Below are the code and all the weights of a small trained network. Each question names an input and a class and asks about switching units off, where a switched-off unit gives its printed mean instead of its output.

import numpy as np


def w(rows, s, z=0):
    codes = np.array(rows[::2]) - 128.0
    scale = np.full(codes.shape[1], s)
    scale[-1] = z or s
    return codes * scale


def f(y):
    return y / 2 * (1 + np.tanh(0.7978845608 * (y + 0.044715 * y**3)))


def log_softmax(a):
    a = a - a.max(-1, keepdims=True)
    return a - np.log(np.exp(a).sum(-1, keepdims=True))


def net(x, mask):
    res = np.array(x, float).reshape(1, 5) / 4 @ E
    y = f(res @ A[0][:, :-1].T + A[0][:, -1])
    res = res + np.where(mask, y, B[0][:, -1]) @ B[0][:, :-1]
    return log_softmax(res[-1] @ U[:, :-1].T + U[:, -1])


A, B = {}, {}
E = w([
[124,120,155,98,211,147,125,138,229,65,168,141],'x0',
[95,126,25,22,153,135,126,136,145,78,151,149],'x1',
[125,186,166,119,135,169,84,249,147,130,136,164],'x2',
[115,37,2,182,148,140,200,202,116,55,164,158],'x3',
[105,202,144,178,93,111,92,91,203,119,124,86],'x4',
],0.0084)
A[0] = w([
[128,104,182,125,156,128,133,75,191,103,137,126,101],'neuron 0',
[126,149,148,113,96,120,122,93,62,163,119,119,45],'neuron 1',
[134,134,253,148,140,124,130,70,208,123,134,118,133],'neuron 2',
[125,145,87,16,152,136,122,147,208,101,140,136,97],'neuron 3',
[130,137,147,77,114,120,129,52,101,150,124,123,211],'neuron 4',
[126,155,211,162,113,124,122,88,155,145,117,120,2],'neuron 5',
[132,81,72,180,142,119,149,29,150,105,136,123,104],'neuron 6',
[135,97,66,198,148,134,139,153,170,97,143,135,65],'neuron 7',
],0.024,0.0069)
B[0] = w([
[143,106,212,104,151,127,123,163,118,134,174,134,185],'neuron 0',
[146,69,201,110,163,138,136,74,129,123,109,140,195],'neuron 1',
[103,208,125,85,96,132,113,226,123,133,98,131,251],'neuron 2',
[116,92,14,77,130,120,147,133,130,111,127,121,228],'neuron 3',
[128,184,130,100,117,133,106,79,140,136,95,127,216],'neuron 4',
[118,162,162,209,141,121,129,139,141,117,147,132,211],'neuron 5',
[133,109,125,91,145,138,122,8,134,129,90,137,206],'neuron 6',
[120,126,66,203,110,116,133,136,131,129,126,114,198],'neuron 7',
],0.016,0.024)
U = w([
[149,74,169,119,207,76,165,94,183,68,238,85,2],'0',
[123,135,159,51,147,126,120,170,135,107,131,142,135],'1',
[132,212,222,165,64,115,84,172,127,162,116,118,168],'2',
[145,152,189,73,158,122,93,38,170,128,108,118,120],'3',
[194,11,183,185,170,125,191,147,43,137,143,154,148],'4',
[125,95,76,156,112,84,159,93,152,95,123,86,172],'5',
[177,164,193,104,116,102,88,67,163,130,254,36,9],'6',
],0.0084,0.0086)

Each question gives the input, the list of numbers given to net, and the class t.
The units are the neurons (one row each of A and B). Each row of codes is followed by its name. A weight is (code - 128) times the scale printed after its matrix; where a second scale follows, it is the last column's (A, B and U).
mask holds one flag per neuron, in row order. A switched-off neuron (its flag False) gives its mean, the last column of its row in B, instead of its output. The means were averaged over made-up inputs and are rounded, as every weight is.
A unit's drop is (log p(t) with every unit on - log p(t) with that unit switched off) / (log p(t) with every unit on - log p(t) with every unit switched off).
The circuit of an input: a set's keep is (log p(t) with only the set's units on - log p(t) with every unit switched off) / (log p(t) with every unit on - log p(t) with every unit switched off). Starting from all 8 units, units are removed one at a time, each time the one whose removal leaves the highest keep (on an exact tie, the one counted first), for as long as the keep stays at least 0.8.
circuit, biggest first: the units of the circuit, biggest drop first
top k neurons: the k neurons with the biggest drops, biggest first
drop when u is switched off: that unit's drop, to one decimal
input [-1,1,6,2,4], class 5: circuit, biggest first -> [neuron 2; neuron 1]
input [-6,-1,4,5,-7], class 4: circuit, biggest first -> [neuron 2]
input [-7,-2,-1,3,8], class 3: circuit, biggest first -> [neuron 3; neuron 2]
input [2,4,-4,-4,3], class 1: top 3 neurons -> [neuron 2; neuron 1; neuron 3]
input [-1,7,-1,-5,5], class 1: circuit, biggest first -> [neuron 6; neuron 3]
input [-4,7,6,-7,-6], class 3: top 2 neurons -> [neuron 2; neuron 4]
input [7,5,-6,-6,-5], class 1: circuit, biggest first -> [neuron 3; neuron 0]
input [1,-4,-8,4,-7], class 3: top 2 neurons -> [neuron 6; neuron 3]
input [-5,5,-7,5,-1], class 3: top 3 neurons -> [neuron 6; neuron 3; neuron 5]
input [8,4,-6,-2,4], class 1: top 2 neurons -> [neuron 2; neuron 3]
input [5,2,4,-7,4], class 2: top 2 neurons -> [neuron 5; neuron 2]
input [-4,1,-4,-7,4], class 2: top 3 neurons -> [neuron 2; neuron 5; neuron 6]
input [-6,7,3,-3,-3], class 3: top 2 neurons -> [neuron 2; neuron 7]
input [7,-2,-4,0,7], class 2: circuit, biggest first -> [neuron 2]
input [-7,-8,-5,-4,-3], class 3: top 3 neurons -> [neuron 1; neuron 4; neuron 7]
input [3,-2,1,5,-3], class 5: top 3 neurons -> [neuron 0; neuron 7; neuron 1]
input [2,2,-5,-7,-2], class 2: top 2 neurons -> [neuron 2; neuron 6]
input [-3,-4,3,0,-2], class 4: drop when neuron 4 is switched off -> 0.4
input [8,-4,5,8,-4], class 5: drop when neuron 5 is switched off -> 0.0
input [2,-2,4,-2,-8], class 4: drop when neuron 1 is switched off -> -0.1
input [-8,-1,7,-8,-6], class 3: circuit, biggest first -> [neuron 1]
